Below are the code and all the weights of a small trained network. Each question names an input and a class and asks about switching units off, where a switched-off unit gives its printed mean instead of its output.

import numpy as np


def w(rows, s, z=0):
    codes = np.array(rows[::2]) - 128.0
    scale = np.full(codes.shape[1], s)
    scale[-1] = z or s
    return codes * scale


def f(y):
    return np.maximum(y, 0)


def log_softmax(a):
    a = a - a.max(-1, keepdims=True)
    return a - np.log(np.exp(a).sum(-1, keepdims=True))


def net(x, mask):
    res = np.array(x, float).reshape(1, 5) / 4 @ E
    y = f(res @ A[0][:, :-1].T + A[0][:, -1])
    res = res + np.where(mask, y, B[0][:, -1]) @ B[0][:, :-1]
    return log_softmax(res[-1] @ U[:, :-1].T + U[:, -1])


A, B = {}, {}
E = w([
[229,217,91,116],'x0',
[108,44,40,2],'x1',
[82,183,39,152],'x2',
[136,76,52,157],'x3',
[80,143,56,143],'x4',
],0.0081)
A[0] = w([
[136,183,131,113,101],'N1',
[165,233,93,125,119],'N2',
[31,218,139,99,122],'N3',
[154,128,193,77,139],'N4',
[144,61,151,45,171],'N5',
[125,102,183,240,165],'N6',
[80,73,177,154,204],'N7',
[182,116,65,106,1],'N8',
[96,168,101,147,104],'N9',
[117,105,141,7,125],'N10',
[192,182,50,171,166],'N11',
[204,114,147,87,138],'N12',
],0.015,0.0044)
B[0] = w([
[107,136,131,148,171],'N1',
[112,140,114,202,239],'N2',
[82,97,139,173,198],'N3',
[135,91,130,140,210],'N4',
[138,87,188,124,253],'N5',
[174,110,148,67,255],'N6',
[142,115,160,116,235],'N7',
[126,166,122,74,178],'N8',
[107,97,115,120,175],'N9',
[192,118,145,98,245],'N10',
[129,136,4,132,247],'N11',
[181,86,133,139,197],'N12',
],0.03,0.0096)
U = w([
[110,121,138,188,138],'0',
[252,155,107,167,201],'1',
[209,33,198,85,173],'2',
[162,221,157,126,2],'3',
[178,137,121,82,43],'4',
],0.013,0.0052)

Each question gives the input, the list of numbers given to net, and the class t.
The units are the neurons (one row each of A and B). Each row of codes is followed by its name. A weight is (code - 128) times the scale printed after its matrix; where a second scale follows, it is the last column's (A, B and U).
mask holds one flag per neuron, in row order. A switched-off neuron (its flag False) gives its mean, the last column of its row in B, instead of its output. The means were averaged over made-up inputs and are rounded, as every weight is.
A unit's drop is (log p(t) with every unit on - log p(t) with that unit switched off) / (log p(t) with every unit on - log p(t) with every unit switched off).
The circuit of an input: a set's keep is (log p(t) with only the set's units on - log p(t) with every unit switched off) / (log p(t) with every unit on - log p(t) with every unit switched off). Starting from all 12 units, units are removed one at a time, each time the one whose removal leaves the highest keep (on an exact tie, the one counted first), for as long as the keep stays at least 0.8.
units of the circuit, in order: the units of the circuit, biggest drop first
k most important neurons: the k neurons with the biggest drops, biggest first
drop when u is switched off: that unit's drop, to one decimal
input [7,3,0,-4,8], class 0: units of the circuit, in order => N6; N2
input [-2,-8,7,-8,-4], class 0: units of the circuit, in order => N3
input [5,4,2,5,7], class 1: 2 most important neurons => N11; N2
input [3,-1,6,-2,-6], class 0: units of the circuit, in order => N10; N6
input [-5,0,4,1,4], class 0: 2 most important neurons => N10; N6
input [3,-5,3,-7,-5], class 0: units of the circuit, in order => N10; N2
input [-2,2,0,7,6], class 0: 2 most important neurons => N6; N10
input [4,-1,3,-1,-2], class 1: 3 most important neurons => N11; N5; N3
input [2,-8,1,7,-6], class 1: drop when N11 is switched off => 0.1
input [-4,-5,7,-1,2], class 0: drop when N10 is switched off => 0.4
input [3,4,-3,4,7], class 4: drop when N8 is switched off => 0.2
